Below is a small trained network, with its code and all its weights. Each question gives an input and a class and asks what happens when units are switched off, that is, made to give their printed mean instead of their output.

import numpy as np


def w(rows, s, z=0):
    codes = np.array(rows[::2]) - 128.0
    scale = np.full(codes.shape[1], s)
    scale[-1] = z or s
    return codes * scale


def f(y):
    return np.maximum(y, 0)


def log_softmax(a):
    a = a - a.max(-1, keepdims=True)
    return a - np.log(np.exp(a).sum(-1, keepdims=True))


def net(x, mask):
    res = np.array(x, float).reshape(1, 2) / 4 @ E
    y = f(res @ A[0][:, :-1].T + A[0][:, -1])
    res = res + np.where(mask, y, B[0][:, -1]) @ B[0][:, :-1]
    return log_softmax(res[-1] @ U[:, :-1].T + U[:, -1])


A, B = {}, {}
E = w([
[59,250,99,73],'x0',
[163,118,254,37],'x1',
],0.0061)
A[0] = w([
[102,127,147,135,255],'neuron 1',
[101,109,55,149,113],'neuron 2',
[83,133,48,186,119],'neuron 3',
[134,89,188,9,73],'neuron 4',
[95,231,110,100,83],'neuron 5',
[75,116,139,125,113],'neuron 6',
[120,124,54,226,80],'neuron 7',
[154,117,199,34,141],'neuron 8',
[173,59,141,208,113],'neuron 9',
[97,218,95,78,98],'neuron 10',
[108,128,71,206,85],'neuron 11',
[242,76,143,181,90],'neuron 12',
[170,37,147,185,95],'neuron 13',
],0.011,0.0096)
B[0] = w([
[64,34,141,210,254],'neuron 1',
[163,72,99,54,164],'neuron 2',
[183,74,100,80,187],'neuron 3',
[222,81,56,1,171],'neuron 4',
[95,213,183,34,173],'neuron 5',
[98,120,150,162,130],'neuron 6',
[180,108,124,35,171],'neuron 7',
[181,53,82,95,200],'neuron 8',
[67,180,174,69,171],'neuron 9',
[111,159,217,42,180],'neuron 10',
[221,95,129,26,162],'neuron 11',
[100,197,186,30,167],'neuron 12',
[81,226,180,54,168],'neuron 13',
],0.0093,0.0097)
U = w([
[253,93,72,101,62],'0',
[68,249,213,103,94],'1',
[77,80,119,226,254],'2',
[170,238,85,228,50],'3',
],0.015,0.0095)

Each question gives the input, the list of numbers given to net, and the class t.
The units are the neurons (one row each of A and B). Each row of codes is followed by its name. A weight is (code - 128) times the scale printed after its matrix; where a second scale follows, it is the last column's (A, B and U).
mask holds one flag per neuron, in row order. A switched-off neuron (its flag False) gives its mean, the last column of its row in B, instead of its output. The means were averaged over made-up inputs and are rounded, as every weight is.
A unit's drop is (log p(t) with every unit on - log p(t) with that unit switched off) / (log p(t) with every unit on - log p(t) with every unit switched off).
The circuit of an input: a set's keep is (log p(t) with only the set's units on - log p(t) with every unit switched off) / (log p(t) with every unit on - log p(t) with every unit switched off). Starting from the 12 units with the biggest drops (on a tie, the unit counted first), units are removed one at a time, each time the one whose removal leaves the highest keep (on an exact tie, the one counted first), for as long as the keep stays at least 0.8.
units of the circuit, in order: the units of the circuit, biggest drop first
top k neurons: the k neurons with the biggest drops, biggest first
drop when u is switched off: that unit's drop, to one decimal
input [-2,-3], class 2: units of the circuit, in order => neuron 4; neuron 5
input [3,0], class 2: top 3 neurons => neuron 13; neuron 12; neuron 9
input [6,-6], class 0: units of the circuit, in order => neuron 3
input [2,5], class 0: top 2 neurons => neuron 4; neuron 8
input [7,-8], class 0: top 3 neurons => neuron 3; neuron 11; neuron 2
input [4,5], class 0: top 2 neurons => neuron 8; neuron 4
input [7,8], class 0: top 2 neurons => neuron 4; neuron 8
input [-8,-6], class 1: top 2 neurons => neuron 13; neuron 9
input [-7,2], class 1: drop when neuron 11 is switched off => 0.0
input [3,-3], class 2: drop when neuron 4 is switched off => 0.5
input [-4,-3], class 1: drop when neuron 9 is switched off => 0.3
input [-4,-2], class 1: drop when neuron 12 is switched off => 0.1
